Below is a small trained network, with its code and all its weights. Each question gives an input and a target symbol and asks what happens when units are switched off, that is, made to give their printed mean instead of their output.

import numpy as np


def w(rows, s, z=0):
    codes = np.array(rows[::2]) - 128.0
    scale = np.full(codes.shape[1], s)
    scale[-1] = z or s
    return codes * scale


def norm(h):
    return h / np.sqrt((h * h).mean(-1, keepdims=True) + 1e-5)


def f(y):
    return np.maximum(y, 0)


def softmax(a):
    e = np.exp(a - a.max(-1, keepdims=True))
    return e / e.sum(-1, keepdims=True)


def log_softmax(a):
    a = a - a.max(-1, keepdims=True)
    return a - np.log(np.exp(a).sum(-1, keepdims=True))


def net(x, mask):
    ids = ['αγζημξπστφω'.index(c) for c in x.split()]
    T = len(ids)
    res = E[ids] + P[:T]
    r = norm(res)
    for j in range(3):
        rows = slice(3 * j, 3 * j + 3)
        q, k, v = (r @ M[0][rows].T for M in (Q, K, V))
        z = softmax(np.where(np.tri(T) > 0, q @ k.T / 3**0.5, -1e9)) @ v
        o = O[0][rows]
        res = res + np.where(mask[j], z, o[:, -1]) @ o[:, :-1]
    y = f(norm(res) @ A[0][:, :-1].T + A[0][:, -1])
    res = res + np.where(mask[3:19], y, B[0][:, -1]) @ B[0][:, :-1]
    return log_softmax(norm(res)[-1] @ U[:, :-1].T + U[:, -1])


Q, K, V, O, A, B = {}, {}, {}, {}, {}, {}
E = w([
[119,251,189,146,136,112,146,167,63,74],'α',
[147,91,79,159,223,97,47,140,129,119],'γ',
[138,172,183,176,131,108,65,147,27,89],'ζ',
[165,148,101,223,83,171,150,141,103,111],'η',
[164,99,183,205,109,160,82,126,132,94],'μ',
[103,213,141,102,174,21,82,137,207,113],'ξ',
[133,196,127,98,161,222,95,92,129,167],'π',
[139,188,121,203,154,180,136,134,167,73],'σ',
[148,166,38,162,69,76,128,115,93,183],'τ',
[136,165,190,76,121,124,235,187,173,150],'φ',
[133,153,188,91,55,102,78,96,162,178],'ω',
],0.017)
P = w([
[219,132,152,175,112,107,127,26,126,92],'0',
[145,138,109,147,76,169,92,106,150,77],'1',
[234,136,142,176,139,116,112,117,150,164],'2',
[151,133,108,149,88,168,80,192,143,132],'3',
[93,124,129,189,116,157,104,198,139,185],'4',
[56,104,154,201,140,138,144,126,131,199],'5',
[68,71,150,175,141,115,185,44,137,169],'6',
[121,41,156,148,115,99,206,7,78,71],'7',
],0.015)
Q[0] = w([
[103,151,132,163,124,141,101,177,146,187],'H1',
[131,132,138,118,125,147,86,168,129,80],'H1',
[118,131,182,180,184,105,148,76,126,152],'H1',
[108,145,182,214,177,110,160,90,127,215],'H2',
[91,156,118,149,133,136,107,77,136,142],'H2',
[169,84,145,107,163,86,183,5,112,103],'H2',
[123,88,75,29,120,108,120,113,158,164],'H3',
[136,138,187,233,135,125,144,98,125,140],'H3',
[166,160,160,190,110,143,100,168,143,141],'H3',
],0.015)
K[0] = w([
[158,153,128,128,121,148,80,207,132,153],'H1',
[201,136,99,104,114,137,133,134,120,139],'H1',
[29,98,122,134,118,151,136,140,116,160],'H1',
[4,126,121,157,111,149,111,177,132,153],'H2',
[106,108,150,157,127,119,151,152,131,139],'H2',
[26,89,131,133,133,123,175,55,110,123],'H2',
[152,177,166,204,105,145,131,124,91,64],'H3',
[69,106,101,55,155,110,144,104,110,185],'H3',
[125,149,109,103,142,136,107,176,144,195],'H3',
],0.016)
V[0] = w([
[109,170,127,56,238,150,111,153,166,145],'H1',
[131,108,47,193,128,93,149,194,62,99],'H1',
[123,182,39,131,78,77,209,129,150,167],'H1',
[163,65,207,86,46,138,149,144,51,187],'H2',
[123,167,188,159,140,168,224,169,120,59],'H2',
[99,201,115,109,127,55,91,135,45,128],'H2',
[102,152,225,86,37,121,117,101,124,159],'H3',
[130,136,168,94,193,152,205,171,171,93],'H3',
[91,79,161,109,124,10,76,159,193,93],'H3',
],0.012)
O[0] = w([
[152,84,207,105,84,105,105,52,77,95,2],'H1',
[186,139,40,95,68,145,187,88,150,122,98],'H1',
[161,123,105,247,3,69,132,130,121,171,73],'H1',
[231,114,130,97,189,168,136,163,123,204,49],'H2',
[91,59,112,52,59,90,82,166,133,172,214],'H2',
[176,71,105,144,133,93,191,192,94,39,93],'H2',
[199,147,175,94,82,97,84,189,147,160,193],'H3',
[60,86,131,90,124,149,159,194,224,83,54],'H3',
[117,116,68,130,157,56,22,130,201,114,121],'H3',
],0.012,0.0066)
A[0] = w([
[130,129,118,121,166,77,107,112,199,109,15],'N1',
[135,122,165,147,110,167,101,112,144,131,116],'N2',
[121,70,86,49,60,181,73,92,104,132,118],'N3',
[100,114,72,132,154,98,102,113,7,169,142],'N4',
[130,192,123,93,124,74,114,159,73,146,101],'N5',
[151,79,109,119,75,109,93,146,38,76,144],'N6',
[112,144,172,148,103,69,123,153,87,74,49],'N7',
[105,117,165,117,80,149,177,182,189,122,147],'N8',
[145,124,184,127,103,175,160,109,88,146,95],'N9',
[150,170,189,101,73,119,169,152,125,128,105],'N10',
[195,79,177,121,92,95,65,154,115,188,114],'N11',
[136,90,82,120,140,188,201,108,145,96,3],'N12',
[110,168,153,92,127,107,136,134,51,139,104],'N13',
[104,98,178,136,131,162,147,109,98,131,138],'N14',
[48,131,128,122,54,136,89,88,117,157,47],'N15',
[106,114,79,108,116,145,135,151,172,223,31],'N16',
],0.014,0.0058)
B[0] = w([
[124,180,130,62,80,110,125,114,98,154,167],'N1',
[161,100,165,122,109,121,135,141,80,130,169],'N2',
[146,144,164,179,155,112,102,181,169,108,196],'N3',
[139,66,137,158,106,146,150,80,210,140,221],'N4',
[107,111,106,34,82,144,145,67,123,160,193],'N5',
[80,148,161,135,157,215,135,140,224,184,189],'N6',
[131,60,70,120,192,150,130,93,129,153,168],'N7',
[145,101,162,106,132,140,168,87,179,106,235],'N8',
[50,125,107,139,115,48,118,140,76,148,184],'N9',
[134,78,90,172,186,60,109,143,91,90,201],'N10',
[153,98,137,134,77,195,116,114,133,5,255],'N11',
[169,139,133,103,101,77,59,112,91,44,159],'N12',
[117,107,88,76,122,112,128,115,159,170,180],'N13',
[98,127,130,104,52,88,120,103,71,116,179],'N14',
[200,195,98,93,195,57,82,177,138,108,227],'N15',
[130,104,147,153,70,150,123,32,56,154,195],'N16',
],0.012,0.0081)
U = w([
[193,90,35,25,156,87,156,157,102,119,133],'α',
[71,43,82,231,187,120,50,79,154,104,111],'γ',
[94,158,137,42,161,204,105,82,164,222,108],'ζ',
[152,147,79,223,96,85,166,182,126,161,151],'η',
[174,152,202,193,222,118,77,188,129,174,154],'μ',
[64,197,94,114,90,9,55,180,196,167,156],'ξ',
[58,95,176,116,122,59,112,141,22,171,174],'π',
[122,233,163,96,91,155,158,13,137,19,4],'σ',
[166,130,97,152,46,91,158,52,170,255,133],'τ',
[92,50,180,138,97,124,165,193,226,148,209],'φ',
[219,99,191,115,55,124,28,93,129,123,97],'ω',
],0.0053,0.0034)

Each question gives the input, a string of symbols that net reads in full, and the target symbol t.
The units are the heads (3 rows each of Q, K, V and O) and the neurons (one row each of A and B). Each row of codes is followed by its name. A weight is (code - 128) times the scale printed after its matrix; where a second scale follows, it is the last column's (O, A, B and U).
mask holds one flag per unit, heads first, then neurons. A switched-off unit (its flag False) gives its mean, the last column of its rows in O or B, instead of its output. The means were averaged over made-up inputs and are rounded, as every weight is.
A unit's drop is (log p(t) with every unit on - log p(t) with that unit switched off) / (log p(t) with every unit on - log p(t) with every unit switched off).
The circuit of an input: a set's keep is (log p(t) with only the set's units on - log p(t) with every unit switched off) / (log p(t) with every unit on - log p(t) with every unit switched off). Starting from the 12 units with the biggest drops (on a tie, the unit counted first), units are removed one at a time, each time the one whose removal leaves the highest keep (on an exact tie, the one counted first), for as long as the keep stays at least 0.8.
units of the circuit, in order: the units of the circuit, biggest drop first
top k neurons: the k neurons with the biggest drops, biggest first
heads that matter: for each layer, one digit per head in row order, 1 if its drop is at least 0.15 and else 0, layers parted by /
input ω ξ σ ζ γ, target α: units of the circuit, in order : H1
input γ π γ σ, target σ: heads that matter : 110
input μ α σ, target φ: units of the circuit, in order : H2, N6
input ζ γ μ, target σ: heads that matter : 110
input φ ω σ, target μ: heads that matter : 110
input γ ξ π μ σ ξ α μ, target φ: heads that matter : 010
input η ω μ π σ μ μ, target π: heads that matter : 001
input ζ σ ζ σ σ τ σ, target τ: heads that matter : 101
input φ π α η, target φ: heads that matter : 010
input σ γ η, target γ: heads that matter : 001
input η ω σ ω σ σ, target ξ: heads that matter : 010
input α ζ τ ζ σ π, target ξ: heads that matter : 010
input α μ γ φ φ σ α π, target φ: units of the circuit, in order : H2, N6
input τ σ σ, target τ: units of the circuit, in order : H3, H1
input φ ζ ξ φ τ, target ω: units of the circuit, in order : N11, H1
input η η π μ ω α, target μ: units of the circuit, in order : H2
input α ζ μ σ, target σ: top 2 neurons : N12, N6
input ξ μ μ φ, target ζ: heads that matter : 110
input ζ π ζ ξ τ, target γ: units of the circuit, in order : H2, N7
input α σ α, target ξ: units of the circuit, in order : H2
input ζ φ μ ξ ζ, target γ: top 2 neurons : N7, N15
input σ σ τ σ, target η: heads that matter : 100
input ζ μ ζ σ, target α: heads that matter : 110
input σ φ γ σ φ φ σ, target ω: top 2 neurons : N16, N11
input σ σ μ ζ σ μ, target ξ: top 2 neurons : N15, N11
